Below are the code and all the weights of a small trained network. Each question names an input and a class and asks about switching units off, where a switched-off unit gives its printed mean instead of its output.

import numpy as np


def w(rows, s, z=0):
    codes = np.array(rows[::2]) - 128.0
    scale = np.full(codes.shape[1], s)
    scale[-1] = z or s
    return codes * scale


def f(y):
    return y / 2 * (1 + np.tanh(0.7978845608 * (y + 0.044715 * y**3)))


def log_softmax(a):
    a = a - a.max(-1, keepdims=True)
    return a - np.log(np.exp(a).sum(-1, keepdims=True))


def net(x, mask):
    res = np.array(x, float).reshape(1, 4) / 4 @ E
    y = f(res @ A[0][:, :-1].T + A[0][:, -1])
    res = res + np.where(mask, y, B[0][:, -1]) @ B[0][:, :-1]
    return log_softmax(res[-1] @ U[:, :-1].T + U[:, -1])


A, B = {}, {}
E = w([
[52,255,104,88],'x0',
[165,187,152,249],'x1',
[68,98,49,183],'x2',
[199,145,71,102],'x3',
],0.0081)
A[0] = w([
[54,83,58,147,107],'N0',
[134,70,136,147,24],'N1',
[166,97,139,124,27],'N2',
[151,152,189,121,103],'N3',
[165,115,54,72,164],'N4',
[129,129,82,145,43],'N5',
[73,188,156,120,40],'N6',
[76,181,135,128,57],'N7',
[186,58,143,189,93],'N8',
[152,194,74,99,93],'N9',
[125,141,123,124,48],'N10',
[134,155,134,206,80],'N11',
[149,10,152,135,41],'N12',
[122,156,166,182,45],'N13',
[111,115,47,162,46],'N14',
[162,165,121,163,23],'N15',
[210,175,76,182,98],'N16',
[68,169,153,125,70],'N17',
[187,158,160,82,26],'N18',
[126,121,29,156,74],'N19',
[127,124,59,147,113],'N20',
[137,109,74,60,55],'N21',
[102,121,75,145,148],'N22',
[142,102,131,134,5],'N23',
[117,177,109,115,19],'N24',
[136,67,154,150,59],'N25',
[178,84,123,137,48],'N26',
[142,111,110,54,123],'N27',
[138,163,164,194,77],'N28',
[146,59,164,152,66],'N29',
[125,141,93,101,220],'N30',
[173,163,99,168,106],'N31',
[115,111,110,80,36],'N32',
[144,151,208,88,102],'N33',
[158,173,237,88,39],'N34',
[112,172,114,116,5],'N35',
[171,85,120,138,50],'N36',
[168,155,140,185,96],'N37',
[91,185,100,121,46],'N38',
[123,99,115,51,74],'N39',
[124,181,106,111,52],'N40',
[112,199,88,65,94],'N41',
[90,106,42,171,2],'N42',
[47,54,125,83,112],'N43',
[13,97,113,226,90],'N44',
[155,78,143,141,50],'N45',
],0.012,0.0053)
B[0] = w([
[207,126,192,42,214],'N0',
[117,187,105,93,143],'N1',
[156,166,86,91,138],'N2',
[146,92,172,95,174],'N3',
[107,184,193,219,232],'N4',
[136,114,147,103,120],'N5',
[136,175,41,142,200],'N6',
[143,158,40,146,195],'N7',
[151,210,69,124,253],'N8',
[162,158,80,164,200],'N9',
[109,124,118,88,106],'N10',
[72,162,161,113,210],'N11',
[128,183,52,126,231],'N12',
[38,164,142,112,173],'N13',
[150,131,157,33,161],'N14',
[102,169,150,119,143],'N15',
[43,208,193,141,229],'N16',
[141,153,65,162,190],'N17',
[144,91,169,6,160],'N18',
[175,99,181,12,179],'N19',
[180,121,174,92,164],'N20',
[56,200,169,123,186],'N21',
[172,109,164,117,178],'N22',
[106,160,90,61,110],'N23',
[104,117,54,83,145],'N24',
[128,186,88,122,165],'N25',
[129,161,77,113,167],'N26',
[104,179,191,160,206],'N27',
[41,178,165,85,211],'N28',
[114,196,33,121,191],'N29',
[165,147,137,180,219],'N30',
[67,149,178,150,185],'N31',
[71,166,154,114,142],'N32',
[188,78,159,47,195],'N33',
[186,112,153,3,211],'N34',
[110,135,73,84,136],'N35',
[130,177,67,111,159],'N36',
[78,194,172,104,204],'N37',
[149,169,43,116,192],'N38',
[45,217,169,135,195],'N39',
[132,122,68,107,160],'N40',
[159,162,64,146,247],'N41',
[143,139,143,34,166],'N42',
[37,215,183,169,223],'N43',
[204,117,183,58,251],'N44',
[122,199,38,115,159],'N45',
],0.0073,0.0053)
U = w([
[126,178,25,127,109],'0',
[125,156,131,140,250],'1',
[48,177,158,133,80],'2',
[180,139,147,71,75],'3',
[140,54,120,251,169],'4',
[54,44,57,147,32],'5',
],0.013,0.017)

Each question gives the input, the list of numbers given to net, and the class t.
The units are the neurons (one row each of A and B). Each row of codes is followed by its name. A weight is (code - 128) times the scale printed after its matrix; where a second scale follows, it is the last column's (A, B and U).
mask holds one flag per neuron, in row order. A switched-off neuron (its flag False) gives its mean, the last column of its row in B, instead of its output. The means were averaged over made-up inputs and are rounded, as every weight is.
A unit's drop is (log p(t) with every unit on - log p(t) with that unit switched off) / (log p(t) with every unit on - log p(t) with every unit switched off).
The circuit of an input: a set's keep is (log p(t) with only the set's units on - log p(t) with every unit switched off) / (log p(t) with every unit on - log p(t) with every unit switched off). Starting from the 12 units with the biggest drops (on a tie, the unit counted first), units are removed one at a time, each time the one whose removal leaves the highest keep (on an exact tie, the one counted first), for as long as the keep stays at least 0.8.
circuit, biggest first: the units of the circuit, biggest drop first
unit that matters most: the unit with the biggest drop
top k neurons: the k neurons with the biggest drops, biggest first
drop when u is switched off: that unit's drop, to one decimal
input [2,-8,-8,0], class 2: circuit, biggest first -> (N39)
input [0,-5,8,-6], class 3: circuit, biggest first -> (N0, N44)
input [5,0,-6,-4], class 3: circuit, biggest first -> (N34, N33)
input [-6,-1,7,6], class 3: top 2 neurons -> (N19, N0)
input [7,5,8,-5], class 3: circuit, biggest first -> (N44, N0)
input [2,-1,-6,5], class 3: circuit, biggest first -> (N18, N34)
input [3,-7,2,1], class 2: circuit, biggest first -> (N43, N39)
input [-6,-2,8,-7], class 3: circuit, biggest first -> (N44, N0)
input [5,0,-8,-7], class 3: top 2 neurons -> (N34, N33)
input [-4,3,5,-4], class 3: top 2 neurons -> (N44, N0)
input [1,-6,7,-2], class 3: top 2 neurons -> (N0, N44)
input [-6,7,-5,5], class 2: top 4 neurons -> (N16, N37, N31, N28)
input [3,-7,-5,-2], class 2: circuit, biggest first -> (N39, N43)
input [-1,5,-1,2], class 2: unit that matters most -> N16
input [7,8,3,5], class 2: top 2 neurons -> (N16, N31)
input [5,6,-3,5], class 2: top 2 neurons -> (N16, N31)
input [-6,2,-8,-1], class 3: top 2 neurons -> (N34, N33)
input [7,5,4,-2], class 0: drop when N6 is switched off -> 0.1
input [7,0,-5,-1], class 0: drop when N22 is switched off -> 0.0
input [-6,3,-2,6], class 0: unit that matters most -> N8
input [5,2,8,-3], class 3: drop when N44 is switched off -> 0.1
input [6,5,-6,3], class 0: drop when N6 is switched off -> 0.3
